Below is a small trained network, with its code and all its weights. Each question gives an input and a class and asks what happens when units are switched off, that is, made to give their printed mean instead of their output.

import numpy as np


def w(rows, s, z=0):
    codes = np.array(rows[::2]) - 128.0
    scale = np.full(codes.shape[1], s)
    scale[-1] = z or s
    return codes * scale


def f(y):
    return y / 2 * (1 + np.tanh(0.7978845608 * (y + 0.044715 * y**3)))


def log_softmax(a):
    a = a - a.max(-1, keepdims=True)
    return a - np.log(np.exp(a).sum(-1, keepdims=True))


def net(x, mask):
    res = np.array(x, float).reshape(1, 4) / 4 @ E
    y = f(res @ A[0][:, :-1].T + A[0][:, -1])
    res = res + np.where(mask, y, B[0][:, -1]) @ B[0][:, :-1]
    return log_softmax(res[-1] @ U[:, :-1].T + U[:, -1])


A, B = {}, {}
E = w([
[158,147,12,113,107,242,137,238,223,97],'x0',
[72,53,102,158,176,54,165,116,253,172],'x1',
[23,196,71,62,212,95,83,165,105,168],'x2',
[6,60,116,255,124,131,69,244,81,119],'x3',
],0.0092)
A[0] = w([
[81,248,103,80,254,147,142,134,156,150,65],'N0',
[100,59,106,118,153,129,173,118,248,186,38],'N1',
[210,148,54,134,194,230,177,227,209,46,49],'N2',
[203,189,115,32,125,154,188,79,190,183,67],'N3',
[42,218,103,93,154,107,105,170,125,195,75],'N4',
[153,239,161,126,67,196,85,153,52,84,16],'N5',
[182,45,173,192,93,141,183,160,124,68,17],'N6',
[89,105,124,182,126,58,162,112,243,183,96],'N7',
[125,188,126,140,165,229,135,163,194,159,108],'N8',
[73,65,111,210,90,165,66,239,103,132,68],'N9',
[147,141,253,169,142,69,135,64,40,210,1],'N10',
[214,63,124,188,59,163,192,71,168,82,77],'N11',
],0.0082,0.004)
B[0] = w([
[106,175,151,93,107,132,132,165,161,64,215],'N0',
[168,100,197,41,77,151,16,104,132,179,198],'N1',
[79,124,113,141,205,127,203,96,126,201,250],'N2',
[203,75,105,109,205,29,107,102,34,32,249],'N3',
[103,182,126,127,141,141,111,182,201,83,218],'N4',
[194,103,188,77,78,213,12,127,136,223,214],'N5',
[42,200,144,61,145,145,98,157,125,77,179],'N6',
[192,106,159,83,142,183,91,124,130,164,219],'N7',
[105,148,89,138,129,126,197,115,123,182,185],'N8',
[177,84,110,202,164,89,111,91,28,58,249],'N9',
[63,157,77,178,171,157,169,92,140,176,246],'N10',
[57,223,187,107,118,150,136,153,166,58,217],'N11',
],0.011,0.012)
U = w([
[179,84,119,161,193,59,113,114,73,65,101],'0',
[83,217,163,123,138,129,123,212,196,70,114],'1',
[192,97,175,105,110,165,60,138,150,254,110],'2',
[84,137,106,158,204,115,211,83,142,248,99],'3',
[161,125,126,167,138,96,151,141,144,138,254],'4',
[95,100,80,126,10,60,178,132,172,142,110],'5',
],0.011,0.017)

Each question gives the input, the list of numbers given to net, and the class t.
The units are the neurons (one row each of A and B). Each row of codes is followed by its name. A weight is (code - 128) times the scale printed after its matrix; where a second scale follows, it is the last column's (A, B and U).
mask holds one flag per neuron, in row order. A switched-off neuron (its flag False) gives its mean, the last column of its row in B, instead of its output. The means were averaged over made-up inputs and are rounded, as every weight is.
A unit's drop is (log p(t) with every unit on - log p(t) with that unit switched off) / (log p(t) with every unit on - log p(t) with every unit switched off).
The circuit of an input: a set's keep is (log p(t) with only the set's units on - log p(t) with every unit switched off) / (log p(t) with every unit on - log p(t) with every unit switched off). Starting from all 12 units, units are removed one at a time, each time the one whose removal leaves the highest keep (on an exact tie, the one counted first), for as long as the keep stays at least 0.8.
units of the circuit, in order: the units of the circuit, biggest drop first
most important unit: the unit with the biggest drop
k most important neurons: the k neurons with the biggest drops, biggest first
drop of u: that unit's drop, to one decimal
input [1,3,2,6], class 0: most important unit -> N9
input [6,4,-8,8], class 0: 3 most important neurons -> [N9; N4; N0]
input [7,3,-6,-8], class 0: 2 most important neurons -> [N3; N10]
input [1,8,7,-2], class 2: 2 most important neurons -> [N1; N7]
input [6,5,-5,-1], class 3: 3 most important neurons -> [N2; N5; N0]
input [2,-3,7,-7], class 0: 3 most important neurons -> [N3; N11; N6]
input [-1,6,5,-5], class 2: 3 most important neurons -> [N1; N9; N7]
input [7,5,6,4], class 3: 3 most important neurons -> [N2; N8; N11]
input [5,2,3,3], class 3: 2 most important neurons -> [N3; N2]
input [-6,6,6,-5], class 1: 3 most important neurons -> [N0; N9; N5]
input [-6,-4,0,-5], class 3: 2 most important neurons -> [N10; N9]
input [-4,-6,7,-5], class 1: 3 most important neurons -> [N0; N9; N4]
input [1,-8,6,-6], class 2: drop of N9 -> 0.9
input [-2,4,6,4], class 1: units of the circuit, in order -> [N4]
input [-3,-8,-8,-7], class 1: drop of N7 -> 0.1
input [1,6,-5,2], class 2: drop of N4 -> 0.3
